Here is a tiny trained network, its code and every weight. The questions are about switching its units off for an input and a class, where a switched-off unit gives its printed mean instead of its output.

import numpy as np


def w(rows, s, z=0):
    codes = np.array(rows[::2]) - 128.0
    scale = np.full(codes.shape[1], s)
    scale[-1] = z or s
    return codes * scale


def f(y):
    return np.maximum(y, 0)


def log_softmax(a):
    a = a - a.max(-1, keepdims=True)
    return a - np.log(np.exp(a).sum(-1, keepdims=True))


def net(x, mask):
    res = np.array(x, float).reshape(1, 6) / 4 @ E
    y = f(res @ A[0][:, :-1].T + A[0][:, -1])
    res = res + np.where(mask, y, B[0][:, -1]) @ B[0][:, :-1]
    return log_softmax(res[-1] @ U[:, :-1].T + U[:, -1])


A, B = {}, {}
E = w([
[223,52,141,64,216,207,125,167,217,57,195],'x0',
[129,129,132,126,130,124,128,127,125,130,130],'x1',
[109,99,6,184,211,222,58,1,113,227,191],'x2',
[161,212,216,246,212,117,25,81,207,78,30],'x3',
[32,49,229,122,180,212,242,68,111,113,44],'x4',
[129,131,129,127,125,131,128,132,126,126,127],'x5',
],0.0045)
A[0] = w([
[108,91,9,192,219,224,49,3,122,242,214,128],'N1',
[52,183,129,167,63,71,144,106,48,189,73,5],'N2',
[164,160,217,73,54,34,179,241,150,25,81,71],'N3',
[97,37,58,12,43,140,219,174,35,191,225,72],'N4',
[97,35,59,14,44,136,221,173,36,192,224,71],'N5',
[189,60,143,80,184,186,149,159,201,71,168,40],'N6',
[48,182,131,169,67,72,145,101,47,188,70,16],'N7',
[51,184,128,167,60,71,144,107,48,192,71,3],'N8',
[14,41,225,116,177,219,238,62,91,117,30,168],'N9',
[192,62,141,80,182,187,143,158,201,69,170,38],'N10',
[230,214,33,127,66,30,22,192,138,143,223,90],'N11',
[191,62,143,81,186,185,138,158,204,69,170,40],'N12',
],0.0038,0.00056)
B[0] = w([
[247,199,191,30,33,248,244,145,13,220,25,253],'N1',
[44,139,48,58,177,85,59,96,67,38,215,195],'N2',
[222,175,159,40,38,240,231,150,28,209,51,248],'N3',
[185,198,237,229,221,42,68,41,215,134,45,239],'N4',
[188,197,237,228,220,42,67,38,220,133,46,239],'N5',
[58,149,62,63,179,81,61,91,67,44,199,184],'N6',
[42,134,44,62,176,84,60,101,71,40,214,196],'N7',
[46,141,50,63,175,86,61,96,66,39,214,196],'N8',
[44,2,46,214,45,157,169,247,239,192,210,234],'N9',
[59,156,62,62,181,81,62,86,59,43,195,184],'N10',
[71,8,75,219,39,170,189,243,238,207,179,233],'N11',
[64,162,68,60,179,82,61,79,59,44,192,185],'N12',
],0.0039,0.0053)
U = w([
[70,148,58,30,179,90,53,94,45,35,226,2],'0',
[211,183,162,30,61,206,222,133,22,186,28,126],'1',
[171,191,232,251,214,65,62,65,244,122,33,227],'2',
[81,1,65,210,58,148,169,216,237,170,207,157],'3',
],0.0076,0.00072)

Each question gives the input, the list of numbers given to net, and the class t.
The units are the neurons (one row each of A and B). Each row of codes is followed by its name. A weight is (code - 128) times the scale printed after its matrix; where a second scale follows, it is the last column's (A, B and U).
mask holds one flag per neuron, in row order. A switched-off neuron (its flag False) gives its mean, the last column of its row in B, instead of its output. The means were averaged over made-up inputs and are rounded, as every weight is.
A unit's drop is (log p(t) with every unit on - log p(t) with that unit switched off) / (log p(t) with every unit on - log p(t) with every unit switched off).
The circuit of an input: a set's keep is (log p(t) with only the set's units on - log p(t) with every unit switched off) / (log p(t) with every unit on - log p(t) with every unit switched off). Starting from all 12 units, units are removed one at a time, each time the one whose removal leaves the highest keep (on an exact tie, the one counted first), for as long as the keep stays at least 0.8.
circuit, biggest first: the units of the circuit, biggest drop first
unit that matters most: the unit with the biggest drop
top k neurons: the k neurons with the biggest drops, biggest first
drop when u is switched off: that unit's drop, to one decimal
input [-4,0,7,0,-8,2], class 3: unit that matters most -> N11
input [-5,-8,8,-8,-7,8], class 1: top 2 neurons -> [N1 N9]
input [-5,-2,-6,2,7,1], class 3: top 2 neurons -> [N9 N1]
input [7,0,-7,-7,2,-7], class 0: top 3 neurons -> [N6 N10 N12]
input [2,-2,6,6,7,5], class 3: top 2 neurons -> [N9 N3]
input [3,-6,-3,-1,-7,-5], class 3: top 2 neurons -> [N11 N1]
input [1,0,-6,5,7,8], class 3: top 2 neurons -> [N9 N1]
input [0,-2,6,2,5,1], class 1: top 2 neurons -> [N1 N11]
input [1,3,7,4,-8,3], class 3: top 2 neurons -> [N11 N3]
input [-3,-5,-3,-1,-8,-8], class 3: top 2 neurons -> [N11 N1]
input [4,2,0,-7,-2,7], class 2: drop when N4 is switched off -> 0.3
input [0,8,6,-3,-2,-6], class 1: drop when N1 is switched off -> 0.8
input [-5,-2,-4,-3,6,7], class 3: drop when N9 is switched off -> 1.2
input [4,2,-5,5,5,6], class 1: circuit, biggest first -> [N3]
